Each row is followed by its class.
[ 230 -368 -137  230  113   31 -184  137   87 -118 -168  114 -347 -195
 -208   86 -222  370  121  174  150  447   -5 -250 -429 -232  -26   89
  -94 -112 -439  198  -77  -63  -14 -355]
Mok
[  59   16 -134   -2 -233   66   42  446 -181  -56   66  -34  529  143
 -481   21   33  245 -196  293  114 -101  573  207 -113 -194  103  269
 -260   34 -187 -117 -407 -163 -112 -303]
Zam
[ 271  -72   10  127  -42   42  -25   41   20  -66 -111   34   73   -4
  -53  -42  -42  118   63  -95  -94   73   40  117  -80  112  200  306
   34 -128 -210  119   35  -97  -72  -77]
Mok
[ 148 -101  -39   87 -270    4   16  120  -16  -77  -60  -28  -19   -2
  -20 -117  -45    8  -48  -67  -12  -43  116   -9  -48   76   -2   10
  -98   52  -49   71   18  -81 -118  -33]
nufiv
[ 498   42  -17  148 -433 -365  -27   47  236 -415 -531 -292  104 -288
  415   -1  141   45  191 -112  150   86  -88 -222   18   92  116   75
  100  306 -170  288 -144  -89   81  108]
roda
[-432  -41    1  -21   84  178  -89   18 -245  215  302  314 -113  144
 -289   63   43  175 -299  192   40   71   91 -205 -104 -266 -350 -387
 -197  117   92 -212  -66   70 -180   31]
feku
[ 106 -292  -87  200   37  270 -124  245 -123   -1   29   69  223  121
 -512   -2  -98  346  -17   93  -31  246  303  185 -250 -150  202  514
 -127 -347 -398  110 -155  -90  -96 -416]
pufi
[-137   99  115 -155  479  -71   67 -396  210  154   41  -27 -463   -4
  447   -7  -32 -257  297 -255  -61 -158 -538   -8  181  177  -53 -294
  324 -143  287  -23  426  214  274  130]
roda
[ 153 -123  -17   13 -139    1   54   94   46  -14  -23 -256  167   74
   21 -125  -78 -143  182 -134  -83 -177  142  328  104  150  224  339
   57 -201   50   61  -57  -16  111  -59]
Mok
[-156  340  197 -157  644   56  -17 -312  -30  178   86  511 -294  -26
   20  247   79  290  -79  110  -20  164 -416 -189  -80 -124 -118 -220
  178   29  -41 -212  224   70  -60   95]
vate
[ -64  -97  -77  -78  -19  -95   15   82   88    0   31 -116  -92  -61
   55   70  -55  -25   87  116  189  -94   41  -89  -25 -148 -199 -244
  -67  151  135  -68 -177   55  121   11]
Zam
[ -66  117   86 -256  627  -17   89 -189  177  188  134   59 -280   32
  121  156 -124  -29  290   29   32 -143 -282  189   59  -34   79   -1
  249 -240  127 -175  170  135  285 -121]
kapev
[ -80 -124  -12  155 -444   21  -40  141 -147  -51  -23  -88  229   82
 -107 -139   68  -33 -197  -75  -20  -62  251    1   61   43  -64  -10
 -157   97   43   49 -131  -41 -157   84]
Pogu
[-244 -187  -44  129 -160  259  -88  152 -305  144  224  179  215  225
 -459  -91    9  124 -304   67  -92   30  332   30  -95  -87 -108   25
 -252  -94  -67  -68  -56  -40 -251 -134]
lir
[ 411 -148  -24  282 -508 -121  -59   34   55 -263 -345 -159   73  -92
  184 -192   48  -35   41 -290 -118   77    4  -59  -19  260  186  218
   13   32 -183  367  109 -125 -123   56]
kapev
[-195 -300 -124  -89  359    6  -36  -93  191  164  168  -39 -733  -56
  136   26 -280 -133  249   73  152  -16 -291 -196 -140 -149 -308 -475
   -2 -108  201  -33  163  195  252 -153]
kapev
[ 298  -94   52  169   -4   23  -47  -16   25  -94 -160   40    9  -17
   10  -60  -29  119   96 -192 -160  127  -43  126  -69  193  286  380
   96 -200 -260  219  150  -87  -75  -86]
feku
[  68  -46  -98  -15 -155   -8   33  234  -35  -47    1 -107  188   61
 -164   -7  -33   75  -33  133   98 -104  290   90  -70  -72   41   66
 -148   31  -67  -34 -201  -66   -4 -205]
Lisi
[  -5  377   73 -337  253   19  169   46  -35  137  184  194  133   94
  -80  110  -10  113 -108  223   54 -295  109  133   24 -100   -3 -115
  -25   93   78 -344  -24  -47  -21 -109]
lir
[ 162  341   48 -196  396   51   53  191  -76   42   50  284  279   56
 -353  275  -11  492  -57  411  120   47  229  209 -175 -270  232  324
    2  -48 -304 -279 -266 -123  -16 -320]
bugob
[ 197  196  119 -169  899   73   37 -212  173  120  -20  282 -295  -42
   20  245 -121  327  276  107    8  168 -385  125 -144  -72  261  250
  300 -345 -278  -82  265   30  191 -334]
Lisi
[ 187   -7  -96  -20 -129  -66   24   42   96  -88  -54   75 -401 -114
  159  -57 -122   -2  -63   51   80  -31  -62 -298 -187   -8 -166 -412
 -126  198  -62   55  149  -62 -101  -95]
Pogu
[ 422  170   66  -23   -8  -42  118   55   64  -95 -128  -14  210   31
   47  -35   -5   74   89 -135 -129 -136   65  306   27  245  399  426
  125 -133 -208   64  111 -152  -30 -118]
feku
[ 326   58 -110   10 -424 -110   43  293   34 -203 -140    6   37 -141
  -34  -31  -61  148 -141  162  165  -70  279 -173 -176  -74  -81 -138
 -229  325 -155   13 -212 -197 -169 -101]
Mok
[  48 -138 -110  106 -205 -156  -98   88   78 -175 -190  -34 -268 -228
   67   42  -19  131  -30  126  229  192  -49 -460 -222 -202 -295 -388
 -153  312  -70  108 -130  -15  -41   19]
sefim
[-260 -253   -8  -78  117  -90   77 -311  263  180   73 -375 -486   64
  483 -169 -161 -516  398 -342  -11 -313 -409   68  239  224 -177 -380
  182 -166  465   17  345  250  367  171]
Lisi
[-477 -114  143 -104  703  140  -39 -489   63  372  262  195 -686   78
  207   57 -116 -167  205 -178  -92   46 -610  -64   90   20 -252 -371
  256 -277  318  -98  467  298  194  150]
pufi
[ 341   13  -23  103   10   -6  -42   10   75 -137 -178  143 -182 -102
   12    8  -38  192  -33  -40  -28  143  -86 -164 -213   63   87   50
  -11    1 -312  173  174 -121 -130 -165]
sefim
[-275  -78   40  -40  221  -49  -36 -230   62  121   64   31 -421  -32
  202   51  -25 -109   99  -66   71   34 -323 -204   70  -50 -288 -411
   82   58  233  -59  137  174  113  195]
nufiv
[-128   65  -95 -164  152  112   41  261 -123  109  207  186  115  113
 -421  123  -80  278 -194  397  171  -52  312    5 -186 -352 -161 -135
 -227   49  -96 -272 -249  -63  -80 -295]
Lisi
[ 407  -57   -2  194   39  -64 -103   -9   91 -207 -293  262 -346 -226
   40   80  -46  374    2   49   65  356 -184 -361 -325  -50   37  -33
  -17   94 -443  222  150 -125 -163 -187]
Zam
[ -10  -65 -134 -131   21  145   94  250  -51  111  235  -54  147  178
 -285  -43 -154  -25  -68  145   13 -269  345  259  -62  -49    1   27
 -178 -149    7 -129  -84  -60   -7 -298]
roda
[-425  189  123  -86  240   89  -23 -146 -202  203  186  223   95  163
 -138   97  176   98 -181   89   -3   25  -77  -81   90 -133 -167 -215
   17   39  134 -236   -4  110  -46  124]
lir
[-398   23   26 -261  848   82   25 -281  106  338  338  239 -718   62
   70  137 -186  -29  130   87   75   -4 -426  -94  -51 -181 -210 -479
  169 -242  192 -198  319  234  222 -125]
kapev
[-778   94  179 -310  743  199   64 -343 -152  562  529  290 -428  303
  -89   87  -96 -180  -66    3 -112 -200 -297  135  173  -96 -285 -497
  175 -263  496 -395  267  289   91  188]
bugob
[-385 -403  -62  217 -356  162 -143   63 -227   87  159   41  -52  115
 -262 -138    2  -28 -266  -53   -5   89  160 -199  -61  -97 -384 -296
 -273   69  125   57  -53   58 -223  110]
pufi
[-113  190  -22 -234 -429  -90  223  135  -46   68  181 -255  229  195
  157 -195   35 -397 -134  -87    2 -632  275  196  276  178 -115 -318
 -147  240  457 -198  -50   -9  -10  170]
lir
[-212   12  -36  -92 -123   20   44  -38  -78  127  212  194 -340   34
   33  -70  -75 -134 -248    8    2 -186  -20 -258  -28  -26 -424 -662
 -196  258  243 -120  176   17 -198  144]
Zam
[-135 -173  -76  189 -613  -28 -135  285 -193 -153  -63  -69  370    6
 -227  -19  195  150 -281  122  172   82  399 -214  -37 -188 -247 -142
 -311  355  -21   29 -434  -64 -200  105]
nufiv
[-373 -146   57   27 -233 -168  -28 -191   49   38  -46 -379   22   37
  356  -76  156 -378  154 -260   56 -188 -169  -22  356  104 -205 -279
  131  117  497   27  -76  236  233  426]
bugob
[  39 -149  -67  180 -146  182 -106  285 -235  -33   21  164  347   96
 -500    7   34  359 -210  185   19  225  407   45 -221 -193   98  309
 -212  -85 -353   11 -263 -135 -216 -278]
Mok
[-284 -220  -40  -17  372  104  -83  -55   22  167  128   10 -254   45
 -133   96 -115   85  109   93  116   98 -101  -60  -86 -212 -184 -154
   -1 -166   61  -80   -6  159  167 -141]
sefim
[ 301 -159   -4  188   16 -139 -146   16  165 -217 -317   17 -136 -217
   84  128   -1  309  167   25  158  322 -111 -199 -212 -100   70  128
   65   70 -298  215 -107  -44   42  -76]
kapev
[ 163 -118  -83   71 -537 -231   21   29  180 -214 -216 -337 -134 -119
  390 -162   42 -292   88 -201   81 -215  -36 -229   72  191 -133 -330
  -55  270  173  193   33   11   60  129]
sefim
[-412 -487  -48  -20 -292  130   12   75  -43  185  277 -528  318  305
  -34 -188   18 -409  123 -220  -44 -375  287  414  373   98  -32   93
    5 -327  426   18 -165  220  262    4]
Zam
[ 227 -194  -46  235 -458 -234  -99   80  103 -275 -332 -224  -32 -202
  226  -66   54   13  101 -114  127  141  -15 -249  -55   39  -51  -32
  -42  260  -50  257 -130  -35   -9  143]
lir
[ 126   97   90   68  183  -96  -53  -88   71  -83 -200   70   11  -76
   77  121   93  214  126  -17   69  178 -193  -70  -28   -5  123  153
  147  -27 -200   58   38   -4   66  -57]
lir
[ -90  230   -6 -282 -226 -157  225   52   73   54  136 -258   79  121
  265  -97   11 -384    3  -53   57 -567  106  163  282  151 -107 -338
  -34  216  450 -198  -38   37  103  174]
Lisi
[-139   75  -23 -231  698  202   27   56  -18  238  274  307 -153   98
 -369  226 -161  329   19  385  135   45   33   87 -212 -337  -29  -21
  -12 -240 -156 -301  -62   25   89 -408]
Mok
[ 365   98   41   52  118   16   -2  -43   99  -90 -136  175 -170  -56
   67   -1  -49  168   49  -68  -63   84 -145  -50 -152  138  177  123
   60  -92 -293  118  255 -113  -86 -207]
lir
[  60   87   21  128 -146  -14  -71   40 -110 -111 -135  187   91  -48
  -86    7  135  208 -229   25   11  132   35 -230  -89  -28  -82 -118
  -96  190 -174   67  -10  -94 -228   25]
roda
[ 164   42  -67 -149  468   17   40   -8  171   46   42  222 -465 -128
  -19  142 -222  211  111  208  123   75 -180 -133 -299 -146  -48 -178
   24  -73 -194  -78  150  -27   66 -310]
vate
[ 426  243  176  -39  205  -88   69 -245  174  -75 -214  187 -263 -109
  353   -2  -29   62  178 -227 -158   33 -387   24   -7  281  279  136
  288  -99 -178  117  420  -71  -36   27]
bugob
[ 527  151   23  122 -433 -110   25  299  -33 -277 -267  -67  587   18
 -107  -39  135  239  -14  -29  -11  -25  367  202  -29  121  409  588
  -25   57 -368  108 -221 -246 -141 -140]
lir
[-345  305   52 -317  466  129  108  -34 -126  277  338  213  111  208
 -175  131   68   67 -132  215   43 -217   30  116   74 -188 -115 -230
   10  -29  174 -385  -17   86   44  -79]
roda
[  84   91  -23  -59  -49  -60   27  158  -21  -48  -34   -6  190  -13
  -95   86   25  163  -15  150  137  -43  187   12  -66 -126    7   33
  -71  142  -65  -98 -225  -58   -1  -82]
Lisi
[ 303    8   19  153 -452 -235  -41    0  116 -274 -339  -67  -63 -201
  326  -68  121   25   14 -151   71   71 -100 -293  -30  101  -34 -129
   16  328  -60  221   -1  -81  -97  193]
kapev
[ 270  190  -32   -2 -649 -245  112  197   51 -279 -264 -385  541    5
  213 -140  213 -176  -21 -122   41 -327  274  115  237  195  172  112
  -35  267   97   82 -241 -101   14  122]
vate
[ 214  296   67 -126  207  -73   65   50   40  -82 -105   61  264   -6
  -20  140  128  232   37  125   65  -26   34   97   12  -77  230  226
  118    7 -181  -78 -128  -64   66 -141]
feku
[ 125  -52  -11  101  227   19  -97  -10   31  -44 -111  248 -265 -101
 -121  103  -85  340   17  124   67  294 -134 -202 -286 -140   -5  -21
    3  -48 -306   50   68  -40  -70 -209]
bugob
[ 387   58   63   76  426  154  -56   63  -50  -27  -99  435 -104  -45
 -271  159 -114  557   16  163  -39  408  -13   41 -342 -125  322  476
   49 -219 -566   46   98 -148 -164 -382]
Lisi
[-300  -65  -84 -188  230  -48   15   76   50   98  143  -79 -100   21
  -78  177  -37   53   69  282  283  -83   38  -72   -9 -310 -273 -341
  -67  100  195 -237 -273  143  197  -59]
vate
[ -36  -52  -63 -273  699   65   95 -140  220  240  238  142 -744  -49
   38  120 -389   -3  262  168  102  -84 -297   17 -207 -118 -156 -305
   81 -217   81 -204  313   90  213 -262]
vate
[-435 -108  -48  -67  -65 -161  -47  -39   47   65   67 -176 -161  -45
  123   82   42 -144   12  101  289 -110  -52 -275  115 -212 -478 -618
  -76  308  388 -145 -257  184  172  256]
Mok
[-208 -252   50   96  290  -16 -120 -290  145   68  -73  -82 -397  -42
  245   13   -9  -73  257 -179   38  164 -438 -135   50   -6 -127 -168
  208 -159  131  117  172  225  241   87]
bugob
[ 214 -210   -7  285 -176   85 -154   85  -97 -129 -173  168   28  -44
 -220  -22    2  282 -106  -37  -69  316   71  -98 -211   11   70  254
  -91  -50 -343  216   10 -130 -244  -94]
kapev
[ 324   -5   45   32  228   25    2  -21   81  -32  -98  119 -115  -73
  -12   55 -106  174  130  -25  -63   83  -83   92 -150   90  225  281
  102 -179 -252   73  124  -84   -6 -199]
nufiv
[-383 -194   21   32  214  145  -54  -80 -136  221  212  -20    1  206
 -186    0   -4  -34   41  -24  -56   56   -8  136   89  -76  -36   57
   49 -274  116  -78    5  169  115  -27]
Zam
[-109 -147  -37  206 -493   44  -81  146 -201  -71  -43  -62  352   82
 -158 -145  156  -10 -249  -75  -32  -10  277  -66   43   31 -112  -37
 -194  135    9   89 -141  -55 -205   87]
roda
[-119  257  102 -192  430  -51   21 -246   77   94   55  268 -413 -116
  200  167   32   71   -7   68   89   33 -408 -285  -20  -84 -262 -442
  111  174  110 -151  185   84   35  141]
nufiv
[ 118  -90   23  177   58 -150 -124 -148  146 -161 -294   80 -347 -238
  218   75   24  169   64  -75  113  314 -333 -347 -129  -37 -113 -197
   97  132 -160  208   86    6  -13   97]
bugob
[ 241 -265  -68  219 -144 -120 -158   12  119 -176 -236  109 -501 -253
  129  -13 -122  152   74  -33  103  297 -172 -417 -275  -32 -144 -201
  -46  148 -211  247  108  -42  -86  -54]
kapev
[  -1 -246 -119  150 -286  163  -72  304 -187  -25   54  -85  403  179
 -449  -73   13  145 -154   85   -8   10  468  158  -86 -102   79  292
 -209 -143 -174   37 -289  -78 -112 -227]
vate
[  22 -259  -36  104 -323  180   17  139 -110   29   56 -427  515  327
  -84 -255   79 -234   61 -299 -228 -268  312  528  215  284  314  480
  -34 -361   99  172  -25   18   73  -92]
sefim
[-138   53   -7   32  261  159 -151  186 -234   60   86  405  129   -4
 -542  291   41  609 -260  443  185  394  207 -164 -316 -454 -119   73
 -173   67 -357 -159 -332  -88 -199 -212]
pufi
[ 615 -172  -51  199   41  -77  -65   69  241 -239 -320   47 -364 -219
   88   14 -226  273  249  -63   28  269 -132  -38 -328   98  286  327
   65 -151 -482  300  164 -153  -18 -317]
bugob
[  -2  131  -76  -89 -513   11  126  273 -127  -39  101 -154  488  195
 -131 -149  111 -127 -233   24  -12 -391  442  169  137   59   -3  -32
 -213  152  136 -128 -219  -86 -114  -21]
vate
[ 628 -132 -109  248 -628 -157  -23  353   69 -395 -420 -259  362 -149
   -7 -112   -2  185   45  -70   36   61  344   81 -133  131  321  462
 -115  100 -369  313 -238 -246 -122 -157]
vate
[ 508  446  117   -4 -171 -218   89  -39  123 -276 -385   45  240 -104
  286   26  209  135   -2 -118  -19  -84 -105  -20   70  233  295  164
  158  198 -229  101   76 -177  -85   41]
bugob
